Below are the code and all the weights of a small trained network. Each question names an input and a class and asks about switching units off, where a switched-off unit gives its printed mean instead of its output.

import numpy as np


def w(rows, s, z=0):
    codes = np.array(rows[::2]) - 128.0
    scale = np.full(codes.shape[1], s)
    scale[-1] = z or s
    return codes * scale


def f(y):
    return y / 2 * (1 + np.tanh(0.7978845608 * (y + 0.044715 * y**3)))


def log_softmax(a):
    a = a - a.max(-1, keepdims=True)
    return a - np.log(np.exp(a).sum(-1, keepdims=True))


def net(x, mask):
    res = np.array(x, float).reshape(1, 6) / 4 @ E
    y = f(res @ A[0][:, :-1].T + A[0][:, -1])
    res = res + np.where(mask, y, B[0][:, -1]) @ B[0][:, :-1]
    return log_softmax(res[-1] @ U[:, :-1].T + U[:, -1])


A, B = {}, {}
E = w([
[106,130,148,79,65,98,99,132,181,80],'x0',
[110,148,177,161,144,152,93,125,207,175],'x1',
[177,103,121,147,151,117,84,66,140,89],'x2',
[139,78,163,132,112,58,159,104,129,172],'x3',
[207,248,138,129,100,103,157,123,135,145],'x4',
[85,154,85,155,164,74,170,125,177,97],'x5',
],0.013)
A[0] = w([
[73,77,125,124,150,142,97,140,120,104,3],'N1',
[106,144,168,160,145,148,105,114,172,165,51],'N2',
[88,101,137,137,152,150,101,118,162,164,82],'N3',
[11,94,131,96,113,156,171,208,107,172,90],'N4',
[81,132,90,105,171,216,93,155,133,71,90],'N5',
[179,161,87,83,97,90,180,110,60,101,102],'N6',
[146,44,107,162,173,132,49,31,144,65,121],'N7',
[103,88,111,189,186,159,136,127,82,156,72],'N8',
[151,189,170,165,130,128,113,122,184,173,94],'N9',
[113,75,82,92,130,116,157,132,62,81,70],'N10',
[173,123,151,118,96,161,109,129,97,158,73],'N11',
[173,123,169,91,87,170,89,138,87,158,76],'N12',
[150,196,116,130,125,175,129,145,131,96,118],'N13',
[191,171,98,176,167,138,158,129,102,184,90],'N14',
[144,196,105,144,124,167,102,153,125,93,83],'N15',
[79,96,147,63,97,115,92,135,167,78,64],'N16',
[77,160,85,167,173,66,167,119,173,85,68],'N17',
[143,95,169,94,95,176,83,116,98,148,99],'N18',
[143,181,145,75,30,81,101,131,176,87,102],'N19',
[94,99,169,156,159,158,98,130,188,162,113],'N20',
[177,138,167,128,88,45,176,93,130,191,88],'N21',
[146,148,123,149,185,137,150,112,93,167,69],'N22',
[97,37,173,134,129,61,146,119,121,162,107],'N23',
],0.011,0.0037)
B[0] = w([
[60,201,128,146,97,129,21,44,70,139,193],'N1',
[161,59,114,95,88,163,138,210,190,47,187],'N2',
[115,163,144,102,89,154,45,160,133,70,185],'N3',
[212,254,244,66,136,97,229,50,163,172,249],'N4',
[201,65,47,210,82,200,135,98,120,205,240],'N5',
[133,173,164,55,74,157,67,178,194,58,222],'N6',
[190,246,235,68,128,109,246,83,161,178,245],'N7',
[63,59,192,185,126,62,93,127,34,88,198],'N8',
[131,189,168,43,84,153,53,169,147,47,224],'N9',
[117,123,128,57,39,180,36,219,197,19,196],'N10',
[71,140,100,133,189,75,122,161,186,132,177],'N11',
[62,150,30,97,222,58,157,171,189,166,205],'N12',
[157,141,101,163,95,177,134,68,97,171,206],'N13',
[56,95,216,164,114,82,119,104,38,97,222],'N14',
[192,90,92,166,101,180,124,39,142,183,200],'N15',
[44,35,195,230,152,95,144,142,19,135,215],'N16',
[64,154,8,94,235,42,132,183,183,181,223],'N17',
[67,151,42,119,212,48,146,153,182,153,205],'N18',
[85,50,222,226,151,68,148,122,14,110,248],'N19',
[131,122,118,82,85,156,68,188,150,44,217],'N20',
[197,142,45,189,84,212,92,45,119,188,223],'N21',
[81,28,198,188,129,71,173,172,88,110,181],'N22',
[187,102,28,215,95,231,68,77,136,178,201],'N23',
],0.0076,0.011)
U = w([
[68,37,201,189,144,79,130,146,59,92,105],'0',
[131,124,121,53,66,163,67,203,178,19,110],'1',
[76,133,13,106,249,62,139,164,183,159,114],'2',
[118,161,141,125,105,134,87,89,107,129,233],'3',
[192,86,37,193,91,201,123,90,133,189,85],'4',
[196,194,233,69,135,95,237,95,163,155,95],'5',
[170,100,135,105,162,142,188,150,133,120,253],'6',
[170,69,118,105,159,135,185,179,144,114,70],'7',
],0.012,0.0072)

Each question gives the input, the list of numbers given to net, and the class t.
The units are the neurons (one row each of A and B). Each row of codes is followed by its name. A weight is (code - 128) times the scale printed after its matrix; where a second scale follows, it is the last column's (A, B and U).
mask holds one flag per neuron, in row order. A switched-off neuron (its flag False) gives its mean, the last column of its row in B, instead of its output. The means were averaged over made-up inputs and are rounded, as every weight is.
A unit's drop is (log p(t) with every unit on - log p(t) with that unit switched off) / (log p(t) with every unit on - log p(t) with every unit switched off).
The circuit of an input: a set's keep is (log p(t) with only the set's units on - log p(t) with every unit switched off) / (log p(t) with every unit on - log p(t) with every unit switched off). Starting from the 12 units with the biggest drops (on a tie, the unit counted first), units are removed one at a time, each time the one whose removal leaves the highest keep (on an exact tie, the one counted first), for as long as the keep stays at least 0.8.
units of the circuit, in order: the units of the circuit, biggest drop first
most important unit: the unit with the biggest drop
k most important neurons: the k neurons with the biggest drops, biggest first
drop when u is switched off: that unit's drop, to one decimal
input [8,-8,-8,4,6,7], class 0: most important unit	N19
input [-1,-6,7,-7,6,4], class 4: 3 most important neurons	N15, N4, N13
input [8,-8,5,-3,7,-8], class 0: 3 most important neurons	N19, N17, N9
input [3,-5,5,6,5,7], class 2: 2 most important neurons	N17, N5
input [-4,-5,-7,7,5,-6], class 4: 3 most important neurons	N21, N7, N17
input [-7,-1,2,3,4,7], class 0: 3 most important neurons	N14, N22, N12
input [5,-2,8,6,-7,-7], class 5: 2 most important neurons	N7, N17
input [-5,2,6,0,-6,1], class 3: 3 most important neurons	N4, N7, N8
input [-6,2,6,1,7,-7], class 2: 2 most important neurons	N12, N11
input [-7,-7,3,1,5,-6], class 0: 2 most important neurons	N14, N22
input [8,-8,1,4,0,0], class 0: 3 most important neurons	N19, N16, N9
input [0,3,8,5,8,5], class 3: units of the circuit, in order	N21, N9, N14
input [-6,7,-2,1,6,1], class 1: drop when N16 is switched off	0.2
input [-5,4,3,-7,5,-3], class 4: most important unit	N15
input [-3,-7,-4,-4,-7,4], class 1: drop when N19 is switched off	0.1
input [2,8,5,-7,6,0], class 1: drop when N2 is switched off	0.3
